Each row has a hidden value. The values are split into ranges, and the band after each row names the range that its value falls in. Each part has its own value, ranges and names.
[-68, -170, -488, -121, 9, -143, -155, -179, 81, -115, -211, -235, 30, -32, -51, 128, -209, 68, -47, 3, -414, 10, -142, 367, 143, -149, 60, 100, 16, -484, -86, 263, 142, -90, 50, -29, -51, 137, -400]  (29)
[345, -382, -59, 71, -193, -93, -13, 35, 33, -72, -125, 18, -142, -293, -220, -185, 14, -109, 545, -3, -29, -34, 203, -214, 44, -52, 402, 187, 60, -344, -41, 31, 308, -18, -88, 86, 31, 66, -391]  (15)
[167, -74, -96, -45, -100, -107, 10, -42, -42, -95, 54, -105, 36, -115, -184, 109, -114, -35, 30, -105, -92, 47, -103, -196, 80, -53, 256, 26, 217, -130, -94, 145, 174, -90, 33, 18, -32, 201, -71]  (32)
[-383, -61, -301, -142, 59, 29, -141, -67, 71, 41, -284, -350, -56, -33, 58, 100, 22, -24, -153, 34, -278, -136, -2, 571, -37, 141, -161, 6, -120, -188, 113, 138, -35, -46, -64, 30, -41, 75, -139]  (26)
[130, -205, 43, 76, -45, -71, -60, -39, 72, -48, -52, -284, -212, -306, -227, 214, 184, -156, 150, -142, -99, -196, 110, 68, -13, 231, 231, -9, 67, -128, 135, 1, 227, 107, -94, 155, -146, 18, -116]  (29)
[-115, 30, -45, 2, -118, 38, 35, -27, 161, -78, 21, -96, 122, 77, -187, 49, -45, 93, -182, -106, 0, -46, -86, -133, 128, 92, 4, -147, 71, 18, -1, -103, -77, 92, -7, 46, 41, 191, -35]  (15)
[320, -145, -61, -81, -7, -66, 138, 22, -77, -134, -2, -73, -92, -207, -136, 197, -6, -145, 202, -156, -117, 86, -103, -156, -52, -49, 327, 0, 159, -285, 61, 143, 311, -129, -163, 90, -110, 221, -97]  (25)
[-140, -39, -237, -40, 74, -65, -232, -136, 66, 55, -103, -393, -81, -118, -47, 121, -50, -44, -153, -135, -327, -137, -5, 420, 10, -33, -35, 73, -28, -160, -51, 272, 21, -78, 176, -18, -58, 64, -95]  (32)
[72, 7, -14, 133, 89, 116, -205, 58, 75, 302, 83, -253, -120, -66, -115, -325, -47, -2, 1, -309, -70, -217, 187, 214, -103, -206, -72, 212, -179, 81, -108, 239, -90, -36, 421, -128, 242, -18, 116]  (29)
[-317, 241, -146, -99, -10, 129, 12, -13, 108, 69, 43, -194, 303, 272, -79, 12, -176, 151, -547, -174, -55, -64, -260, 120, 32, 35, -312, -165, 4, 140, -9, 39, -239, 19, 104, -154, 156, 236, 197]  (25)
[-359, -5, -18, -103, 8, 179, -60, 50, -30, 216, -158, -141, -130, -128, 176, -228, 178, -161, 71, 15, 23, -74, 194, 333, -238, 61, -129, 39, -210, 83, 104, 43, -94, -144, -88, 46, -9, 200, 112]  (24)
[6, -55, 272, 146, 4, 44, -197, -12, 72, 158, 25, -390, -286, -349, -170, -46, 244, -237, 83, -287, -44, -324, 285, 119, -162, 125, 46, 51, -97, 167, 37, 103, -18, 37, 182, 105, -41, -3, 140]  (29)
[134, -38, -168, -35, -158, 1, 84, 47, 12, -52, 79, 77, 205, 117, -210, -173, -256, 150, 2, -66, 38, 80, -147, -312, 137, -163, 142, 52, 134, -102, -134, 53, 50, -27, 91, -88, 207, 233, -84]  (15)
[-274, 77, -68, -102, -65, 81, 69, 18, 42, -32, -33, -160, 88, 73, -84, 112, 13, 37, -245, -31, 10, -58, -119, 39, 19, 214, -65, -154, 54, 85, 114, -65, -73, 41, -107, 61, 11, 213, 105]  (26)
[50, -12, -224, -6, -205, 36, 118, 78, 150, -14, 24, 160, 333, 247, -143, -125, -222, 197, -92, -4, 102, 159, -105, -321, 228, -8, 86, -85, 208, -55, -118, -151, -10, -14, -70, -117, 192, 180, -147]  (17)
[-195, 20, -302, -209, -66, 97, 134, 124, -86, 41, -101, 5, 208, 208, 19, -80, -189, 135, -110, 124, 36, 121, -175, 53, 16, 38, -29, 10, 78, -59, 35, 41, -9, -105, -115, -85, 188, 215, 3]  (24)
[-77, -263, -433, 7, -86, -52, -103, -45, 242, -58, -275, -69, -9, 34, -57, -22, -78, 140, 150, 120, -209, 16, 112, 231, 237, 33, 129, 58, 3, -403, -30, -52, 87, 22, -88, 57, 35, -14, -525]  (32)
[-80, 25, -141, -188, -56, 101, 170, 146, -165, 70, -19, 2, 133, 78, 7, -55, -92, 12, -33, 50, 107, 108, -146, -40, -96, 57, 42, 7, 99, 19, 77, 52, 65, -128, -149, -58, 120, 251, 137]  (24)
[-129, 106, -67, -73, 74, 28, -38, 7, 100, 3, -65, -308, -19, 18, -7, 282, -3, -34, -239, -148, -189, 32, -27, 109, 39, 101, 12, -139, 137, 29, -31, 108, -106, -161, 28, 65, -48, 64, 32]  (17)
[207, 25, 140, -99, -139, 82, 180, 179, -332, 173, 211, 57, 106, -131, -127, -249, -49, -157, 111, -116, 287, 18, -99, -336, -254, -29, 155, 117, 140, 206, 31, 139, 198, -132, -37, -144, 147, 333, 400]  (24)
[139, -54, -152, -54, -137, 95, 150, 144, 168, 42, -164, -24, 407, 203, -169, -60, -199, 80, -127, -106, -5, 14, -162, -92, 23, 102, -127, -114, 104, -198, 28, -77, 14, 13, -212, -261, 256, 51, -191]  (25)
[124, 18, 3, 111, -221, 206, 188, 237, 156, 114, 150, 260, 280, 288, -244, -461, -170, 251, 25, -100, 347, 30, 23, -498, 128, -51, 30, -19, 42, 156, -69, -252, -121, 120, 65, -130, 427, 144, 36]  (25)
[86, -38, 25, 136, -209, 172, 87, 168, 220, 108, 60, 155, 200, 180, -227, -426, -100, 177, 67, -117, 242, -38, 112, -365, 110, -32, 5, -12, -18, 90, -78, -222, -130, 115, 69, -96, 349, 91, -67]  (15)
[498, -308, 125, 252, -85, 53, -130, 168, 39, 275, 42, 4, -267, -327, -193, -543, 73, -152, 637, -216, 104, -148, 471, -169, -118, -218, 325, 355, -99, -80, -125, 117, 195, -61, 232, -44, 233, -83, -138]  (32)
[13, -430, -290, -97, -107, -50, -19, 29, 24, -36, -420, -88, -152, -265, 8, -37, 111, -156, 473, 199, -161, -43, 187, 308, -57, 172, 210, 137, -50, -502, 171, 8, 327, -55, -393, 96, -80, 27, -493]  (26)
[30, -294, -115, 92, -115, 136, -53, 234, 407, 98, -500, -32, -52, 40, 38, -228, 66, 12, 436, 113, -78, 62, 507, 28, 137, 144, 98, 8, -28, -276, -84, -211, -147, -141, -203, 63, 233, -300, -641]  (17)
[-279, -318, 169, -125, -364, -270, -318, -80, -122, -184, -432, -614, -147, -493, -302, 155, 79, -274, 227, 288, -207, -361, 241, -4, 58, 501, 221, 162, 244, -12, -104, 212, 31, -13, -6, 208, -50, -124, -327]  (29)
[-400, 290, -316, -200, 104, 123, -25, 2, -19, 106, 36, -258, 249, 334, 17, 33, -283, 210, -599, -110, -150, -4, -322, 305, 22, -78, -318, -51, -3, 117, -46, 232, -255, -100, 234, -170, 206, 231, 255]  (26)
[-108, 147, -50, 47, -81, 88, 61, 30, 156, -7, 180, -45, 160, 218, -204, 16, -105, 215, -309, -153, 100, -6, -114, -222, 186, 54, 5, -154, 120, 195, -46, -129, -154, 110, 137, 13, 138, 181, 130]  (32)
[267, 52, 345, 225, -152, 185, -16, 241, 54, 338, 242, 29, 40, -52, -218, -525, 13, -60, 149, -305, 337, -115, 302, -466, -98, -83, 79, 107, 34, 412, -175, -32, -125, -46, 293, -146, 352, 29, 286]  (17)
[-182, 51, -96, 107, -74, 128, -55, 22, 276, 85, 28, -96, 112, 188, -160, -139, -47, 203, -215, -128, 40, -114, 53, 17, 155, 67, -114, -90, -51, 105, -27, -157, -206, 153, 141, -19, 185, 56, -31]  (29)
[33, -199, -53, 54, -122, -42, -56, -33, 143, -76, -112, -133, -107, -163, -174, 12, 68, -38, 185, -39, -78, -89, 136, -37, 93, 92, 197, 6, 33, -171, 9, -46, 98, 54, -53, 137, -36, 66, -258]  (29)
[-44, 157, -187, -153, 38, 79, 28, 96, -180, 136, 127, -125, 152, 151, -60, -145, -282, 97, -233, -128, -24, 37, -215, 12, -58, -199, -51, 127, 66, 93, -108, 317, -54, -176, 261, -178, 261, 233, 265]  (26)
[45, -148, -118, -15, -42, 9, -98, 32, -10, 98, -105, -175, -65, -138, -97, -186, -48, -65, 157, -77, -107, -116, 97, 141, -64, -66, 62, 175, -56, -150, -31, 190, 86, -71, 89, -47, 115, 69, -108]  (25)
[625, 45, 466, 42, -4, 248, 187, 495, -420, 467, 317, 56, -107, -208, -119, -587, -29, -263, 459, -330, 440, 20, 227, -560, -464, -249, 274, 346, 86, 418, -103, 317, 111, -337, 265, -215, 465, 78, 592]  (24)
[-98, -93, -192, -156, -35, 72, 75, 97, -127, 86, -122, -44, -8, -46, 48, -93, -9, -50, 116, 81, 18, 43, -12, 145, -117, 48, 68, 82, -2, -105, 100, 82, 124, -127, -161, -10, 53, 194, -1]  (24)
[-311, 34, -285, -337, 117, -6, -18, -17, -267, 39, -185, -360, -45, -86, 145, 260, -50, -121, -174, 80, -242, 29, -206, 487, -184, 90, -43, 59, 49, -116, 116, 354, 95, -252, -105, 2, -98, 228, 114]  (24)
[-54, 204, -29, -204, 40, 136, 98, 186, -365, 248, 181, -128, 114, 66, 2, -157, -178, -24, -185, -97, 141, 41, -197, -23, -238, -93, -35, 143, 95, 286, -20, 321, -14, -230, 181, -184, 243, 272, 510]  (24)
[-294, 180, -96, 47, -68, 191, 55, 62, 209, 84, 132, -55, 214, 324, -179, -108, -81, 278, -420, -129, 149, -115, -113, -26, 140, 135, -209, -166, -36, 252, 58, -210, -252, 215, 112, -44, 235, 160, 189]  (25)
[-244, -247, 159, 10, -282, -73, -208, -170, 87, -145, -208, -61, -304, -454, -26, -317, 211, -263, 478, 85, -76, -89, 403, -176, 14, -87, 252, 89, -116, -101, -165, 17, -38, -133, 6, 330, -194, 299, -310]  (15)
[283, -240, -245, -165, -150, 8, 220, 199, -232, 19, -82, 205, 96, -45, -47, -224, -167, -21, 410, 140, 123, 208, -67, -222, -67, -93, 324, 199, 154, -284, 18, 94, 345, -185, -241, -85, 166, 224, -152]  (24)

Next part:
[-28, 2, -32, -13, -237, -41, -393, 226, 166, 286, -138, 229, 143, -279, 75, 0, -139, -3, -245, -45, 116, -33, -131, -69, 172, -22, -257, 149, -332, 69, -16, -41, -121, 62, -86, 128, -14, 45, -347]  G
[93, 102, -65, -28, 114, -66, 115, -175, -3, 26, -4, 226, 245, -22, -64, 124, 26, 115, 113, 125, 99, -51, -75, 136, 20, 51, 114, 3, -92, -59, 236, 184, 55, 33, 13, -104, 152, -55, -6]  Y
[143, -50, 9, -65, -37, -89, 242, -169, 16, -313, 46, 161, 113, -45, -25, 308, -14, 310, 64, 111, 23, 54, 185, 81, 38, -135, -82, -30, 17, -188, 30, 169, 142, -101, 234, -49, 36, 166, -115]  Q
[70, -16, -16, -58, 263, -24, 485, -223, -123, -56, -112, -15, -107, 17, -5, 69, 92, 200, 305, 117, -86, 58, 198, 37, 51, -41, 153, -222, 164, 96, 154, 37, 2, 10, 33, -55, 131, 17, 188]  Y
[-18, -86, -138, 81, -163, 79, -189, 232, 39, 77, -131, 54, -105, -224, 112, -12, -169, 165, -153, -8, 23, -248, 210, -263, 262, -104, -385, -17, -284, -3, -205, -288, -151, 50, -175, 261, -226, 135, -190]  C
[218, 124, -24, 75, -27, -96, 204, -149, -56, -241, 74, 23, 249, -111, -22, 336, -56, 335, -56, 137, -32, -94, 105, 89, 2, -60, -81, -59, -173, -207, -44, 155, 101, -182, 261, -34, -115, 128, -62]  C
[-13, 290, -48, -6, 86, 34, 170, -277, 29, 101, 83, 106, 217, 115, -126, 192, 152, 122, 161, 0, -94, 10, -66, 135, -101, 186, 227, -73, -151, -115, 275, 179, 93, -109, -37, -121, 33, -159, 154]  P
[-179, 90, -71, -121, -348, 92, -378, 88, 243, 136, 53, 317, -140, -37, -76, 75, 63, -75, -66, -124, -10, -4, -11, -80, 67, 78, -246, 188, -60, -58, 129, 20, 32, -58, -254, 73, -26, 28, -295]  Q
[154, 119, 44, 107, 70, -151, 220, -115, -62, -64, -18, -18, 402, -188, 17, 272, -46, 329, -114, 85, 74, 58, -49, 136, 39, -53, 15, -100, -310, -131, 4, 157, 19, -94, 271, -48, -44, 58, -76]  M
[22, -35, -93, -124, 44, 66, -122, 194, -24, 438, -326, 27, -232, -312, 50, -52, -109, 180, -26, -3, -48, -138, -46, -127, 181, -62, -341, -92, -34, 251, -225, -141, -159, 104, -44, 187, 18, -103, -95]  C
[204, -26, 8, -48, -304, -123, -313, 122, 191, 256, -165, 291, 281, -213, 130, 1, -278, -135, -160, 99, -89, -60, -43, 7, 24, 3, 36, 185, -261, 213, 59, 56, -104, -13, 97, 44, 83, 131, -227]  Q
[149, -164, -34, 70, 128, -47, 479, -292, -83, -472, 84, 10, 145, 90, 58, 219, 7, 346, 210, 94, 19, 27, 335, -39, 141, -135, -60, -164, -70, -268, 48, -4, 116, -95, 117, -15, -59, 158, 116]  P
[-92, -72, -133, -5, -134, 75, -240, 153, 107, 49, -49, 225, 137, -219, -13, 199, -104, 390, -209, -69, 250, -148, 2, -118, 229, -105, -455, 33, -368, -297, -209, -86, 5, 81, -32, 182, -140, -4, -309]  M
[250, -135, -93, -11, 226, 0, 399, -387, -75, -165, 5, 88, 314, 138, 35, 160, -57, 299, 313, 105, -59, -71, 119, 19, 53, 13, 56, -159, -111, -197, 59, 61, 128, -64, 144, -63, 63, -105, 305]  G
[177, -89, 39, 119, 165, -271, 231, 73, -96, -212, -145, 110, 396, -359, 103, 187, -155, 384, -186, 231, 392, 22, 54, 122, 238, -298, -63, -56, -310, -66, 4, 90, -75, 178, 274, 4, 79, 258, -308]  B
[107, 132, -55, -87, 66, 84, 329, -417, -36, 53, 60, -14, -177, 276, -50, -14, 173, -159, 463, 24, -447, 16, 120, 0, -125, 260, 245, -117, 275, 143, 318, 84, 86, -257, -150, -128, 80, -124, 415]  S
[13, 10, 20, -51, -70, -6, -37, -65, 49, 294, -115, 9, -94, -42, 80, -137, 38, -210, 118, -79, -208, 135, -77, -71, 75, 131, -36, -4, 14, 270, 168, -30, -94, -104, -174, 17, 67, -57, 47]  G
[39, -120, -126, 138, 4, -76, -106, 235, -14, -96, -123, 169, 226, -344, 98, 97, -202, 358, -257, 119, 392, -235, 96, -108, 339, -235, -363, 14, -434, -171, -154, -139, -116, 209, -7, 182, -113, 185, -353]  S
[-51, 16, -42, 163, -192, -37, -166, 77, 113, 5, 17, 127, 171, -72, 115, -60, -56, -116, -115, -26, 69, -29, 85, -129, 190, 27, -59, 89, -374, -6, 188, -135, -120, 0, -263, 91, -118, 163, -173]  P
[158, 100, -59, 154, 175, -113, 203, -22, -142, -110, -47, -24, 315, -253, 15, 237, -79, 434, -130, 148, 203, -145, 7, 65, 157, -131, -156, -129, -341, -171, -93, 47, -19, 23, 178, 33, -99, 62, -108]  C
[156, -43, 58, -147, -61, -122, 42, 81, 46, 190, -261, 137, 0, -275, 66, 101, -147, 138, -37, 123, -81, 65, 46, 64, 28, -129, 3, -20, 25, 256, -42, 97, -78, 24, 245, 24, 154, 121, -174]  B
[98, -11, -33, 151, -5, -178, 53, 147, -33, -241, -53, 142, 330, -343, 55, 246, -156, 402, -282, 181, 359, -115, 111, 41, 223, -254, -185, 1, -385, -201, -71, 34, -50, 113, 183, 71, -82, 281, -381]  K
[-147, 319, -116, -31, -48, 120, 11, -233, 77, 53, 184, 177, -49, 186, -192, 125, 252, -35, 189, -49, -103, -54, -18, 47, -76, 253, 100, 20, 9, -141, 353, 134, 115, -138, -290, -94, -8, -128, 76]  K
[355, 171, 2, -46, -90, -107, 188, -462, 84, -85, 148, 241, 489, 215, -41, 237, -52, -68, 238, 169, -303, -11, -14, 230, -255, 213, 430, 68, -64, -63, 346, 358, 198, -283, 232, -246, 142, -31, 235]  Q
[-201, 20, -185, -31, 78, 189, 114, -229, 49, -64, 122, 208, -173, 265, -100, -31, 220, -1, 349, -63, 17, -84, 169, -124, 122, 146, -13, -44, 47, -166, 325, -92, 71, 31, -465, 3, 19, -109, 155]  B
[21, 115, 3, -139, 111, 56, 345, -434, -32, -32, 109, -10, -122, 210, -118, 152, 272, 65, 382, -78, -256, 199, -23, 78, -71, 174, 13, -127, 258, -58, 233, 197, 188, -263, -29, -148, 94, -182, 262]  G
[44, 84, -85, -105, 81, 154, 336, -407, -63, 5, 77, -74, -349, 285, -65, -10, 227, -85, 492, -45, -442, 10, 159, -84, -54, 230, 36, -159, 344, 80, 219, 7, 107, -274, -221, -68, 13, -152, 417]  C
[261, -218, -54, 47, 144, -202, 192, -3, -86, -295, -107, 202, 369, -280, 90, 213, -211, 438, -85, 251, 365, -114, 92, 64, 251, -291, -214, -25, -226, -186, -94, 84, 18, 152, 289, 24, 81, 197, -241]  K
[37, -106, -63, -159, 289, 94, 503, -374, -91, -10, -77, 13, -263, 221, -19, -30, 169, 82, 547, 28, -225, 85, 211, -43, 43, 63, 124, -232, 331, 110, 219, -11, 63, -34, -122, -66, 187, -133, 388]  Q
[-208, 9, -125, -44, -175, 148, -141, -64, 151, -79, 139, 230, -145, 109, -72, 73, 143, 38, 92, -143, 41, -22, 109, -148, 149, 68, -283, 72, -67, -231, 150, -69, 84, -55, -346, 74, -89, -8, -118]  P
[86, 23, -54, 151, -85, -92, -105, -13, 47, -64, 49, 160, 475, -161, 46, 169, -117, 201, -199, 32, 223, -77, -85, 14, 161, -22, -167, 64, -480, -247, 22, 43, 5, -18, 38, 35, -100, 57, -205]  M
[-21, -50, -131, 18, -191, 87, -234, 47, 168, 156, -50, 249, 128, -3, 77, -41, -129, -34, 0, -30, -29, -168, 105, -168, 129, 65, -68, 80, -321, -26, 76, -155, -74, 40, -230, 125, -70, 13, -55]  P
[190, 122, 16, -172, -62, -17, 159, -331, 77, 107, 10, 161, 77, 135, -56, 141, 41, -60, 277, 58, -350, 81, -4, 133, -186, 172, 244, -2, 152, 106, 240, 250, 128, -225, 122, -156, 169, -85, 193]  Q
[17, 192, -118, -165, -395, 146, -364, -110, 282, 361, 39, 366, -27, 174, -71, -15, -32, -341, 149, -29, -406, -161, 3, -40, -191, 331, 202, 201, 5, 141, 280, 79, 39, -181, -241, -27, 53, -100, 69]  Y
[172, 140, 23, -82, 74, -64, 238, -233, 4, 105, -63, 81, 208, -14, -33, 199, 0, 159, 144, 90, -176, 57, -19, 154, -108, 64, 214, -91, -45, 49, 134, 209, 62, -116, 215, -111, 116, -64, 122]  P
[-26, -9, -152, 45, -111, 91, -154, -81, 126, 10, 76, 246, 237, 57, 1, 78, -44, 99, 22, -48, 74, -155, 27, -105, 131, 86, -150, 64, -341, -247, 88, -62, 40, -9, -197, 68, -91, -62, -33]  G
[-126, -144, -147, -14, -6, 70, -8, -44, 32, -183, 60, 218, -170, 31, -14, -22, 98, 64, 143, -22, 196, -68, 145, -158, 277, -40, -323, 36, 22, -167, 147, -106, 32, 76, -343, 78, 3, 58, -129]  K
[-16, -84, 18, -95, -119, -12, -118, 191, 71, 279, -253, 49, -141, -290, 98, 3, -100, 116, -106, -50, -47, 65, 24, -110, 163, -98, -267, -30, -87, 202, -143, -97, -139, 26, 20, 154, 0, 60, -213]  G
[60, -19, -97, 30, -284, -41, -345, 178, 186, 117, -80, 352, 247, -177, 76, 28, -233, -24, -190, 95, 95, -206, 62, -67, 113, -21, -48, 185, -353, 7, 63, -42, -95, 86, -81, 103, -20, 160, -290]  Y
[11, 15, -38, -88, -7, 57, 170, -128, 7, 125, -94, 30, -270, 57, 22, -70, 70, -98, 265, 21, -279, 17, 179, -83, 16, 92, 96, -87, 190, 232, 181, -47, -49, -83, -165, 5, 64, 17, 152]  K
[-62, 305, -79, 50, -150, 66, -71, -230, 142, 35, 211, 198, 255, 174, -116, 172, 129, -37, 67, -59, -103, -42, -45, 59, -92, 249, 154, 72, -258, -210, 325, 135, 109, -179, -184, -87, -74, -89, 50]  P
